Below are the code and all the weights of a small trained network. Each question names an input and a class and asks about switching units off, where a switched-off unit gives its printed mean instead of its output.

import numpy as np


def w(rows, s, z=0):
    codes = np.array(rows[::2]) - 128.0
    scale = np.full(codes.shape[1], s)
    scale[-1] = z or s
    return codes * scale


def norm(h):
    return h / np.sqrt((h * h).mean(-1, keepdims=True) + 1e-5)


def f(y):
    return np.maximum(y, 0)


def log_softmax(a):
    a = a - a.max(-1, keepdims=True)
    return a - np.log(np.exp(a).sum(-1, keepdims=True))


def net(x, mask):
    res = np.array(x, float).reshape(1, 4) / 4 @ E
    u = 0
    for l in range(2):
        y = f(norm(res) @ A[l][:, :-1].T + A[l][:, -1])
        res = res + np.where(mask[u : u + 8], y, B[l][:, -1]) @ B[l][:, :-1]
        u += 8
    return log_softmax(norm(res)[-1] @ U[:, :-1].T + U[:, -1])


A, B = {}, {}
E = w([
[75,169,2,159,137,62,74,190,168,183],'x0',
[64,21,172,247,69,51,117,136,144,63],'x1',
[139,58,166,104,146,146,96,229,134,170],'x2',
[81,105,142,144,170,39,170,98,81,231],'x3',
],0.0056)
A[0] = w([
[79,144,120,66,115,112,182,22,109,62,45],'0.n1',
[212,143,125,84,149,166,176,128,66,173,80],'0.n2',
[144,40,200,108,169,184,133,181,110,214,100],'0.n3',
[50,87,186,168,140,80,178,112,103,47,57],'0.n4',
[100,117,156,145,121,130,231,122,64,172,77],'0.n5',
[112,112,90,115,137,110,210,3,218,146,105],'0.n6',
[160,179,154,172,191,22,188,124,94,194,3],'0.n7',
[205,65,254,122,88,175,177,21,54,133,42],'0.n8',
],0.007,0.0032)
B[0] = w([
[95,76,116,53,148,141,97,59,183,45,183],'0.n1',
[23,150,154,160,56,165,156,114,163,153,212],'0.n2',
[118,64,98,112,212,103,72,39,178,51,228],'0.n3',
[131,139,199,139,168,223,114,64,119,178,196],'0.n4',
[213,117,72,113,13,37,252,144,184,137,182],'0.n5',
[78,21,100,138,238,93,46,147,186,88,187],'0.n6',
[217,111,105,124,90,114,207,134,140,169,196],'0.n7',
[109,220,146,86,158,110,149,254,61,126,254],'0.n8',
],0.0081,0.0066)
A[1] = w([
[100,123,167,227,45,104,81,129,81,118,38],'1.n1',
[102,112,225,222,127,150,126,135,81,101,101],'1.n2',
[185,182,118,163,80,195,107,163,143,1,67],'1.n3',
[92,181,28,193,199,71,101,164,122,142,126],'1.n4',
[103,202,109,126,186,235,232,98,196,176,60],'1.n5',
[112,45,78,65,152,152,85,84,157,109,211],'1.n6',
[53,127,97,146,209,73,101,166,143,96,181],'1.n7',
[100,70,148,187,117,180,186,81,84,193,4],'1.n8',
],0.0079,0.0023)
B[1] = w([
[125,171,104,102,64,234,124,81,199,166,158],'1.n1',
[69,196,29,129,48,176,76,94,134,227,174],'1.n2',
[254,59,109,166,121,33,215,156,133,122,219],'1.n3',
[94,199,234,78,136,141,192,231,83,80,235],'1.n4',
[112,130,130,229,82,175,81,71,142,223,227],'1.n5',
[98,4,78,156,149,107,72,62,121,91,255],'1.n6',
[132,181,151,99,161,154,87,89,59,93,253],'1.n7',
[120,126,117,160,121,192,113,178,182,159,152],'1.n8',
],0.0081,0.0068)
U = w([
[62,123,127,201,54,209,69,76,176,188,43],'0',
[100,146,199,89,142,147,175,216,53,60,16],'1',
[78,16,107,115,179,86,80,81,137,27,162],'2',
[235,8,98,174,69,40,204,159,145,168,255],'3',
],0.011,0.0023)

Each question gives the input, the list of numbers given to net, and the class t.
The units are the neurons (one row each of A and B). Each row of codes is followed by its name. A weight is (code - 128) times the scale printed after its matrix; where a second scale follows, it is the last column's (A, B and U).
mask holds one flag per neuron, layer by layer. A switched-off neuron (its flag False) gives its mean, the last column of its row in B, instead of its output. The means were averaged over made-up inputs and are rounded, as every weight is.
A unit's drop is (log p(t) with every unit on - log p(t) with that unit switched off) / (log p(t) with every unit on - log p(t) with every unit switched off).
The circuit of an input: a set's keep is (log p(t) with only the set's units on - log p(t) with every unit switched off) / (log p(t) with every unit on - log p(t) with every unit switched off). Starting from the 12 units with the biggest drops (on a tie, the unit counted first), units are removed one at a time, each time the one whose removal leaves the highest keep (on an exact tie, the one counted first), for as long as the keep stays at least 0.8.
units of the circuit, in order: the units of the circuit, biggest drop first
most important unit: the unit with the biggest drop
top k neurons: the k neurons with the biggest drops, biggest first
top k neurons in layer l: the k neurons of layer l with the biggest drops, biggest first
input [8,-3,-8,-6], class 1: units of the circuit, in order => (1.n4)
input [-6,3,-3,-8], class 3: top 3 neurons => (1.n3, 1.n4, 1.n7)
input [-7,3,-7,6], class 1: top 2 neurons => (0.n8, 0.n3)
input [-1,-7,6,4], class 0: top 4 neurons => (0.n2, 1.n5, 0.n6, 0.n1)
input [2,-4,6,-4], class 2: top 2 neurons => (0.n3, 0.n4)
input [-3,8,-8,5], class 0: top 2 neurons => (0.n4, 0.n3)
input [-5,3,-5,-1], class 1: top 3 neurons => (0.n8, 0.n3, 1.n6)
input [-7,-4,8,-5], class 2: top 2 neurons => (0.n3, 1.n4)
input [-7,-8,-1,-7], class 0: top 3 neurons => (1.n5, 0.n2, 1.n4)
input [-6,3,5,3], class 1: top 4 neurons in layer 0 => (0.n8, 0.n6, 0.n1, 0.n5)
input [1,-6,7,5], class 2: top 3 neurons in layer 1 => (1.n6, 1.n2, 1.n1)
input [-8,7,6,-5], class 1: top 3 neurons in layer 0 => (0.n8, 0.n2, 0.n3)
input [-3,-3,2,8], class 3: top 2 neurons => (0.n5, 0.n7)
input [-6,4,-2,-7], class 3: top 2 neurons => (1.n3, 1.n4)
input [-2,0,4,-7], class 3: units of the circuit, in order => (1.n3)
input [-6,3,5,-5], class 1: top 2 neurons => (0.n8, 1.n6)
input [8,8,-1,7], class 0: top 3 neurons => (0.n8, 0.n4, 1.n1)
input [1,4,3,4], class 0: top 2 neurons => (0.n4, 1.n3)
input [-5,7,-5,6], class 0: top 2 neurons in layer 0 => (0.n4, 0.n3)
input [-8,7,8,6], class 1: top 2 neurons in layer 0 => (0.n8, 0.n2)
input [8,-3,6,0], class 1: most important unit => 1.n4
input [1,-2,2,-1], class 0: top 2 neurons => (0.n2, 0.n6)
input [-5,-5,6,2], class 2: top 3 neurons in layer 0 => (0.n3, 0.n4, 0.n7)
input [-6,-4,2,-7], class 3: top 4 neurons in layer 1 => (1.n3, 1.n4, 1.n7, 1.n5)
input [4,4,0,-7], class 3: top 2 neurons in layer 0 => (0.n3, 0.n8)
input [-5,-3,1,8], class 3: top 2 neurons in layer 0 => (0.n5, 0.n7)
input [8,4,-5,-4], class 1: top neuron in layer 0 => (0.n3)
input [-7,0,-5,-2], class 1: top 2 neurons in layer 0 => (0.n8, 0.n3)
